Where the symbols take the items:
da: QJ->QB, CD->RJ, FH->LQ, NZ->RG, QR->HN, JF->CL, MT->HM, LF->RC, FG->TP, ZH->JC, JH->CN, LQ->FH, RC->LF, LB->SC, NC->DZ, ZL->CQ, CL->JF, FC->RP, RP->FC, RJ->CD, GH->BR, SN->LS, FB->JD, RR->RL, ZQ->GP, FR->QM, HB->QN, ZB->LJ, CN->JH, JD->FB, QM->FR, RM->PB, HM->MT, GM->TT, LL->ML, RL->RR, TN->SJ, QN->HB, LG->MS, BR->GH, HN->QR, JC->ZH, ML->LL, DT->CJ, DZ->NC, SC->LB, RG->NZ, BB->JG, CQ->ZL, PB->RM, LS->SN, SJ->TN, CJ->DT, JN->TB, MS->LG, TT->GM, TB->JN, GP->ZQ, CZ->SR, LJ->ZB, JG->BB, SR->CZ, TP->FG, QB->QJ
ne: CD->JC, FH->LG, QR->RL, MT->LJ, LF->QM, FG->HN, ZH->JN, JH->FH, LQ->MS, RC->FR, NC->SJ, ZL->ZQ, FC->TT, RP->GM, RJ->ZH, GH->RG, SN->ZL, FB->JH, RR->CZ, ZQ->JF, FR->DZ, HB->CJ, ZB->GH, CN->LQ, JD->CN, QM->NC, RM->RP, HM->ZB, LL->RM, RL->SR, QN->DT, BR->NZ, HN->RR, JC->TB, ML->PB, DT->JG, DZ->TN, BB->SC, CQ->GP, PB->FC, LS->CQ, CJ->BB, JN->QB, TB->QJ, GP->CL, LJ->BR, JG->LB, TP->QR
zi: QJ->JF, CD->SN, FH->RP, NZ->SC, QR->QM, JF->QJ, MT->HB, LF->TP, FG->RC, ZH->CQ, JH->RM, LQ->FC, RC->FG, LB->RG, NC->RL, ZL->JC, CL->QB, FC->LQ, RP->FH, RJ->LS, GH->JG, SN->CD, FB->LL, RR->DZ, ZQ->TB, FR->HN, HB->MT, ZB->DT, CN->PB, JD->ML, QM->QR, RM->JH, HM->QN, GM->LG, LL->FB, RL->NC, TN->CZ, QN->HM, LG->GM, BR->BB, HN->FR, JC->ZL, ML->JD, DT->ZB, DZ->RR, SC->NZ, RG->LB, BB->BR, CQ->ZH, PB->CN, LS->RJ, SJ->SR, CJ->LJ, JN->GP, MS->TT, TT->MS, TB->ZQ, GP->JN, CZ->TN, LJ->CJ, JG->GH, SR->SJ, TP->LF, QB->CL
gu: QJ->TB, FH->JH, NZ->BR, QR->TP, JF->ZQ, ZH->RJ, JH->FB, LQ->CN, LB->JG, NC->QM, ZL->SN, CL->GP, FC->PB, RP->RM, GH->ZB, RR->HN, ZQ->ZL, FR->RC, ZB->HM, CN->JD, QM->LF, RM->LL, GM->RP, RL->QR, TN->DZ, LG->FH, BR->LJ, HN->FG, JC->CD, DT->QN, DZ->FR, SC->BB, RG->GH, BB->CJ, CQ->LS, PB->ML, SJ->NC, CJ->HB, JN->ZH, MS->LQ, TT->FC, TB->JC, GP->CQ, CZ->RR, LJ->MT, JG->DT, SR->RL, QB->JN
fi: QJ->CZ, CD->FG, FH->JG, NZ->QJ, QR->RM, JF->TN, MT->CD, LF->FB, FG->ML, ZH->QR, JH->DT, LQ->BB, RC->JD, LB->CL, NC->FH, ZL->FR, CL->SJ, FC->BR, RP->GH, RJ->TP, GH->JN, SN->RC, FB->QN, RR->FC, ZQ->DZ, FR->CN, HB->SN, ZB->ZH, CN->CJ, JD->HB, QM->JH, RM->ZB, HM->RJ, GM->RG, LL->HM, RL->RP, TN->MS, QN->LS, LG->LB, BR->TB, HN->PB, JC->HN, ML->MT, DT->CQ, DZ->LQ, SC->JF, RG->QB, BB->ZQ, CQ->QM, PB->LJ, LS->LF, SJ->LG, CJ->ZL, JN->RL, MS->SC, TT->NZ, TB->RR, GP->NC, CZ->TT, LJ->JC, JG->GP, SR->GM, TP->LL, QB->SR

The rows follow the links: the fewer symbols apart two items are, the more alike their rows tend to be.

Item, then a row for it; each showing differs a little:
RL: [-21,96,177,33,168,-65,-130,-77,87,-82,97,106,-78,194,0,-124,62,-86,39,70,39,-116,-13,-48,-55,31,-191,157,236,51,-38,10,-12,137,82,-203,42,-265,-86,55,150]
CJ: [13,-99,-70,18,-37,180,73,74,-206,142,-205,95,195,-104,-79,102,-53,72,-25,22,-132,10,65,30,-66,-32,68,-120,-148,-39,-44,171,9,-77,-21,163,30,268,49,-18,-157]
MT: [-61,-64,-20,21,-112,67,-56,169,33,-103,11,-260,86,81,0,238,-103,207,-81,88,-109,-47,192,-69,3,52,92,135,-144,-161,-109,4,-86,-14,-64,41,55,37,-47,-233,-148]
LB: [-6,-21,-239,-170,-5,-4,0,-130,-2,231,-149,221,51,50,111,-125,137,19,73,6,35,-57,23,86,-203,107,32,-204,-73,115,118,-37,-32,59,119,61,-152,65,-88,98,-44]
SN: [83,-80,-85,43,-74,101,-41,105,-80,77,118,-145,-71,-142,-92,130,-149,-33,-95,-112,20,46,-76,120,179,-151,162,36,-62,-62,176,43,-65,-93,-87,122,-40,31,171,-115,-243]
RM: [108,58,236,-34,117,-69,12,11,258,-188,-78,-47,31,10,12,-21,10,47,112,103,108,-81,218,-125,-20,-55,-10,75,3,113,-98,-116,139,-33,-78,-2,4,-21,-62,73,337]
DZ: [-47,-129,47,117,-77,63,37,-54,-336,126,37,111,47,-66,-105,-91,8,-104,8,-26,-54,62,-254,117,28,-33,-127,57,109,-140,-27,106,-48,27,75,-145,187,50,107,-27,-138]
TP: [8,58,43,21,126,-37,-182,-18,109,9,142,-210,-104,50,-32,30,-123,135,123,33,181,-175,93,59,83,-97,19,318,124,-99,103,-47,-15,99,-28,11,-51,-199,11,-119,151]
FG: [-55,45,105,165,-6,26,-81,71,-128,-41,81,-301,-61,17,-75,162,-114,139,-5,74,21,-35,33,-48,213,-66,-27,309,31,-245,-102,2,-75,29,-36,-89,58,-71,57,-185,-104]
QM: [146,64,125,10,166,-20,-40,-91,-61,216,-166,110,75,-39,-137,-107,-141,-19,198,-54,255,-160,-35,140,33,-158,57,90,122,28,235,85,26,55,74,49,28,-24,82,78,140]
SC: [-95,-85,-203,-37,-156,72,87,-77,-147,137,-128,106,113,79,95,-27,153,75,-45,3,-160,73,-72,60,-108,117,-6,-262,-117,-39,-130,-13,-116,10,61,44,-102,173,28,-16,-220]
BR: [-69,-67,-48,17,-60,35,-4,96,-58,-199,-45,39,83,48,40,146,76,54,-96,54,-340,89,77,-108,-171,176,-125,-111,-102,-14,-253,124,-104,16,20,-40,15,1,-107,-73,-143]
CN: [32,-94,225,-31,-104,107,188,-26,-135,-12,-84,-22,133,-226,-63,-36,-50,25,68,-47,41,25,17,52,94,-102,63,7,22,-43,-124,-6,128,-163,-137,203,178,242,93,22,-7]
FH: [81,-153,1,-223,-92,-10,24,-93,54,-76,21,213,87,-49,-41,-329,62,-109,77,16,131,5,-115,193,-110,-43,-58,-19,64,150,44,-216,117,-22,-55,36,64,37,-60,164,236]
ZQ: [47,-67,-133,10,-42,-2,66,86,-105,-27,130,111,-50,-126,-85,17,-15,-197,-230,-97,-203,189,-208,105,21,-9,-82,-160,54,3,28,107,12,-97,43,-33,33,42,173,82,-235]
TT: [-271,88,61,21,-149,-142,215,-55,-39,-86,100,-68,-101,128,128,-76,202,55,-44,89,-67,106,-94,-221,87,109,-107,-56,-66,-73,-307,-111,-31,-25,-56,-106,24,68,-86,-26,20]
QR: [58,212,182,100,281,-60,-70,-38,173,-12,-36,19,-14,104,-21,107,-61,-3,147,83,98,-168,181,-183,35,-58,24,184,165,-31,45,116,-5,128,114,-77,-29,-175,-21,53,221]
ZL: [120,6,-51,54,57,41,74,76,-162,39,-74,4,-14,-174,-134,178,-150,-96,-197,-114,-95,100,-37,-18,171,-105,136,-159,-11,-33,168,225,25,-126,-6,82,-3,129,214,66,-222]

Each walk starts at a row. The symbols on each line, taken left to right, move it on to the next item.
Answer with the item's row; about right is enough.
start [71,84,-84,-34,105,-16,-183,132,270,-162,121,-213,-194,22,39,149,-142,-20,-58,-59,93,-42,55,-63,61,-53,75,142,-21,74,211,-32,-67,6,-53,-11,-152,-148,36,-75,55]
fi fi: [36,5,81,-88,9,-62,-135,47,214,-132,58,-197,-32,6,-31,-6,-77,116,182,99,240,-114,175,-8,51,-74,13,289,-31,-4,-6,-143,88,-48,-169,125,6,-94,-131,-37,242]
da zi: [65,-159,74,-23,-253,99,70,27,-114,-27,35,-210,70,-188,-168,-30,-77,113,39,-12,144,26,-10,192,158,-140,-3,200,-67,-123,-21,-151,65,-90,-197,162,166,142,65,-102,2]
start [163,163,-26,65,213,-101,-46,93,255,-127,-51,-33,-87,41,-6,171,-96,-96,-73,-38,-31,-82,150,-205,-11,-5,104,-90,-24,182,132,134,35,10,92,28,-140,-138,66,89,147]
zi da zi: [19,96,82,226,133,-31,36,148,81,-132,33,-174,-143,-42,-98,288,-51,-31,-226,-11,-154,59,93,-240,94,-56,47,-110,-16,4,-82,234,-8,-111,16,-69,-69,-15,92,-31,-96]
gu ne fi: [-33,108,254,234,118,28,6,28,-139,21,16,-193,-43,12,-58,226,-74,77,-39,47,-39,-15,51,-205,176,-112,-12,153,123,-152,-197,208,15,58,-3,-97,80,32,69,-90,-31]
start [-92,-56,96,3,-159,28,-44,165,-31,-155,83,-317,-37,-21,-66,163,-46,173,14,44,53,49,78,-57,149,-67,-53,251,-62,-137,-187,-98,16,-86,-209,1,99,10,7,-142,28]
zi da: [134,-128,49,-182,-102,40,-39,-2,89,79,16,-61,69,-98,-88,-120,-101,77,178,-25,271,-48,35,249,42,-177,66,210,0,14,127,-221,83,-52,-144,204,35,13,20,-42,211]
ne zi fi gu: [63,35,-86,-120,-34,68,-217,141,235,-75,11,-98,60,57,22,142,-103,202,68,93,84,-122,267,10,-124,62,61,94,-165,-19,13,8,-28,-3,-12,110,-52,-132,-183,-79,103]
start [104,87,-16,-33,164,53,-63,58,227,-52,-170,1,122,72,24,146,-34,116,71,108,-149,-128,312,-55,-184,56,165,-100,-64,94,-35,122,54,0,38,67,-61,-37,-102,101,120]
da ne gu: [9,0,93,94,-1,96,51,129,3,-90,-109,-94,159,39,-9,269,4,172,20,95,-286,58,202,-193,-45,44,43,-84,-160,-48,-238,165,-32,-45,-22,24,-47,75,-52,-100,-132]
zi da zi zi: [123,-54,-103,-168,67,188,13,-19,17,59,-241,181,237,-35,-72,-37,-65,73,108,-22,-14,-120,142,135,-230,3,126,-116,-60,99,124,21,36,-5,28,163,-88,50,18,78,138]
start [18,-65,-119,-84,70,45,-134,50,242,-126,-3,145,94,150,62,-7,22,-2,71,2,-156,-42,145,-48,-297,139,-97,-109,-87,135,-67,-2,-60,105,144,-75,-9,-149,-187,61,97]
da fi fi: [-129,79,178,193,-17,-6,-43,26,-146,-114,113,-93,-34,109,-43,46,83,-22,-86,62,-106,59,-103,-161,127,-5,-222,82,82,-174,-255,146,-25,61,46,-201,177,-81,-48,-123,-86]
zi fi gu zi: [-47,26,280,105,26,-5,109,86,24,-245,-91,-177,18,-44,-83,71,-6,129,-3,77,-50,19,178,-214,117,16,4,99,-47,-72,-273,57,108,-56,-141,49,93,125,-30,-18,60]
start [10,-29,179,174,53,130,88,-46,-314,198,-62,-26,63,-128,-164,4,-177,13,38,29,21,-15,-54,40,202,-189,60,78,131,-151,-13,170,-21,8,61,6,76,180,204,-14,-154]
zi zi da gu: [74,-61,-4,-33,2,64,-144,-89,-41,219,8,-6,18,-20,-104,-72,-171,65,169,-31,268,-99,-43,241,47,-157,82,244,167,-72,244,-98,-22,84,40,105,40,-95,77,-51,3]
zi da zi: [20,-68,37,116,-119,103,-42,20,-238,147,81,-138,41,-72,-100,26,-118,107,35,-31,119,-15,-136,181,154,-159,21,272,61,-291,22,14,-92,14,-56,66,50,38,65,-138,-126]
start [-40,-205,-167,-45,-147,138,-3,91,-196,56,-25,140,245,-37,-82,57,10,42,-74,-18,-291,106,-26,137,-180,103,11,-199,-104,-47,-84,82,-35,-40,36,94,68,136,32,-27,-215]
fi zi: [-69,14,-21,112,27,-23,7,102,26,-279,155,-55,-147,8,-35,173,45,-147,-197,-77,-217,152,-57,-149,59,29,-54,-150,-40,37,-148,127,-41,-43,43,-96,49,-33,35,-24,-84]
zi da zi: [88,77,-60,-91,125,-93,-84,86,225,-239,96,44,-201,108,61,85,31,-181,-169,-44,-96,51,30,-112,-75,110,-5,-88,121,221,121,48,3,23,76,-111,-111,-182,-19,100,101]
